Below is a small trained network, with its code and all its weights. Each question gives an input and a target symbol and asks what happens when units are switched off, that is, made to give their printed mean instead of their output.

import numpy as np


def w(rows, s, z=0):
    codes = np.array(rows[::2]) - 128.0
    scale = np.full(codes.shape[1], s)
    scale[-1] = z or s
    return codes * scale


def norm(h):
    return h / np.sqrt((h * h).mean(-1, keepdims=True) + 1e-5)


def f(y):
    return np.maximum(y, 0)


def softmax(a):
    e = np.exp(a - a.max(-1, keepdims=True))
    return e / e.sum(-1, keepdims=True)


def log_softmax(a):
    a = a - a.max(-1, keepdims=True)
    return a - np.log(np.exp(a).sum(-1, keepdims=True))


def net(x, mask):
    ids = ['αγζηξσφψω'.index(c) for c in x.split()]
    T = len(ids)
    res = E[ids] + P[:T]
    r = norm(res)
    for j in range(2):
        rows = slice(2 * j, 2 * j + 2)
        q, k, v = (r @ M[0][rows].T for M in (Q, K, V))
        z = softmax(np.where(np.tri(T) > 0, q @ k.T / 2**0.5, -1e9)) @ v
        o = O[0][rows]
        res = res + np.where(mask[j], z, o[:, -1]) @ o[:, :-1]
    y = f(norm(res) @ A[0][:, :-1].T + A[0][:, -1])
    res = res + np.where(mask[2:6], y, B[0][:, -1]) @ B[0][:, :-1]
    return log_softmax(norm(res)[-1] @ U[:, :-1].T + U[:, -1])


Q, K, V, O, A, B = {}, {}, {}, {}, {}, {}
E = w([
[211,84,85,118],'α',
[101,171,122,10],'γ',
[174,141,74,58],'ζ',
[193,52,126,199],'η',
[204,138,64,192],'ξ',
[54,191,169,253],'σ',
[140,200,74,96],'φ',
[156,100,128,48],'ψ',
[144,145,120,220],'ω',
],0.0059)
P = w([
[147,141,153,131],'0',
[55,75,79,140],'1',
[105,99,121,115],'2',
[186,162,182,126],'3',
[125,180,100,137],'4',
[64,57,94,137],'5',
[137,100,156,253],'6',
],0.017)
Q[0] = w([
[177,227,91,134],'head 0',
[11,69,6,146],'head 0',
[241,203,216,95],'head 1',
[146,147,42,60],'head 1',
],0.015)
K[0] = w([
[152,59,83,65],'head 0',
[250,163,219,100],'head 0',
[22,49,30,127],'head 1',
[155,57,214,103],'head 1',
],0.017)
V[0] = w([
[159,153,47,187],'head 0',
[140,252,6,107],'head 0',
[227,79,37,50],'head 1',
[209,55,72,229],'head 1',
],0.018)
O[0] = w([
[95,83,52,115,207],'head 0',
[180,119,10,122,146],'head 0',
[165,7,136,158,189],'head 1',
[48,61,105,97,255],'head 1',
],0.018,0.006)
A[0] = w([
[160,250,111,157,200],'neuron 0',
[113,134,57,151,227],'neuron 1',
[37,160,92,111,26],'neuron 2',
[123,118,152,172,3],'neuron 3',
],0.024,0.0016)
B[0] = w([
[71,113,157,4,195],'neuron 0',
[142,195,112,139,222],'neuron 1',
[145,189,135,227,246],'neuron 2',
[153,176,74,159,153],'neuron 3',
],0.022,0.012)
U = w([
[106,2,170,117,60],'α',
[211,154,185,47,139],'γ',
[251,44,121,127,99],'ζ',
[29,89,210,179,85],'η',
[37,98,20,145,60],'ξ',
[70,155,131,112,253],'σ',
[188,194,40,80,66],'φ',
[199,138,223,189,222],'ψ',
[89,239,153,215,143],'ω',
],0.013,0.0042)

Each question gives the input, a string of symbols that net reads in full, and the target symbol t.
The units are the heads (2 rows each of Q, K, V and O) and the neurons (one row each of A and B). Each row of codes is followed by its name. A weight is (code - 128) times the scale printed after its matrix; where a second scale follows, it is the last column's (O, A, B and U).
mask holds one flag per unit, heads first, then neurons. A switched-off unit (its flag False) gives its mean, the last column of its rows in O or B, instead of its output. The means were averaged over made-up inputs and are rounded, as every weight is.
A unit's drop is (log p(t) with every unit on - log p(t) with that unit switched off) / (log p(t) with every unit on - log p(t) with every unit switched off).
The circuit of an input: a set's keep is (log p(t) with only the set's units on - log p(t) with every unit switched off) / (log p(t) with every unit on - log p(t) with every unit switched off). Starting from all 6 units, units are removed one at a time, each time the one whose removal leaves the highest keep (on an exact tie, the one counted first), for as long as the keep stays at least 0.8.
units of the circuit, in order: the units of the circuit, biggest drop first
most important unit: the unit with the biggest drop
k most important neurons: the k neurons with the biggest drops, biggest first
heads that matter: for each layer, one digit per head in row order, 1 if its drop is at least 0.15 and else 0, layers parted by /
drop when u is switched off: that unit's drop, to one decimal
input ω ζ ω ξ α α γ, target α: units of the circuit, in order => [head 1]
input ζ ψ γ, target ζ: heads that matter => 01
input ω η ψ, target ω: units of the circuit, in order => [head 1; neuron 2]
input ψ ω σ α ξ, target σ: heads that matter => 01
input ω ζ φ η γ ω ξ, target γ: 2 most important neurons => [neuron 0; neuron 2]
input ω γ α γ φ η ξ, target φ: 3 most important neurons => [neuron 3; neuron 2; neuron 0]
input γ ξ ψ ω ξ, target ψ: heads that matter => 11
input ξ ω ω ψ η ψ, target ψ: heads that matter => 11
input φ ψ ζ η ζ ω, target η: 2 most important neurons => [neuron 1; neuron 2]
input ξ ξ ω ψ γ ω, target ψ: heads that matter => 11
input ξ γ ξ ζ γ, target ξ: heads that matter => 01
input φ ζ ω, target φ: heads that matter => 10
input α ω ξ γ ξ γ ξ, target ξ: heads that matter => 01
input ω ζ ξ ω ξ, target ξ: most important unit => head 1
input γ ξ α, target γ: units of the circuit, in order => [head 1; neuron 0]
input η ξ ω ψ γ ζ, target ψ: units of the circuit, in order => [head 0; head 1]
input ψ η φ ω ω, target φ: units of the circuit, in order => [neuron 2; head 0]
input ψ ξ η, target ψ: heads that matter => 10
input σ ξ ψ α, target ξ: heads that matter => 01
input ψ ζ ω, target ψ: most important unit => head 0
input γ ω γ γ ξ ψ, target γ: heads that matter => 01
input ξ ξ ξ ω γ, target ξ: heads that matter => 11
input ξ ψ ω ω φ γ ξ, target φ: heads that matter => 01
input ξ φ φ ψ, target φ: 2 most important neurons => [neuron 2; neuron 1]
input ζ ψ σ σ, target ψ: heads that matter => 11
input ξ α α ξ, target α: heads that matter => 00
input γ η ζ, target γ: most important unit => head 1
input ξ γ ξ η φ ξ, target η: drop when neuron 0 is switched off => 0.0
input ψ σ α, target ψ: drop when head 0 is switched off => 0.4
input γ ω φ, target γ: drop when neuron 0 is switched off => 0.2
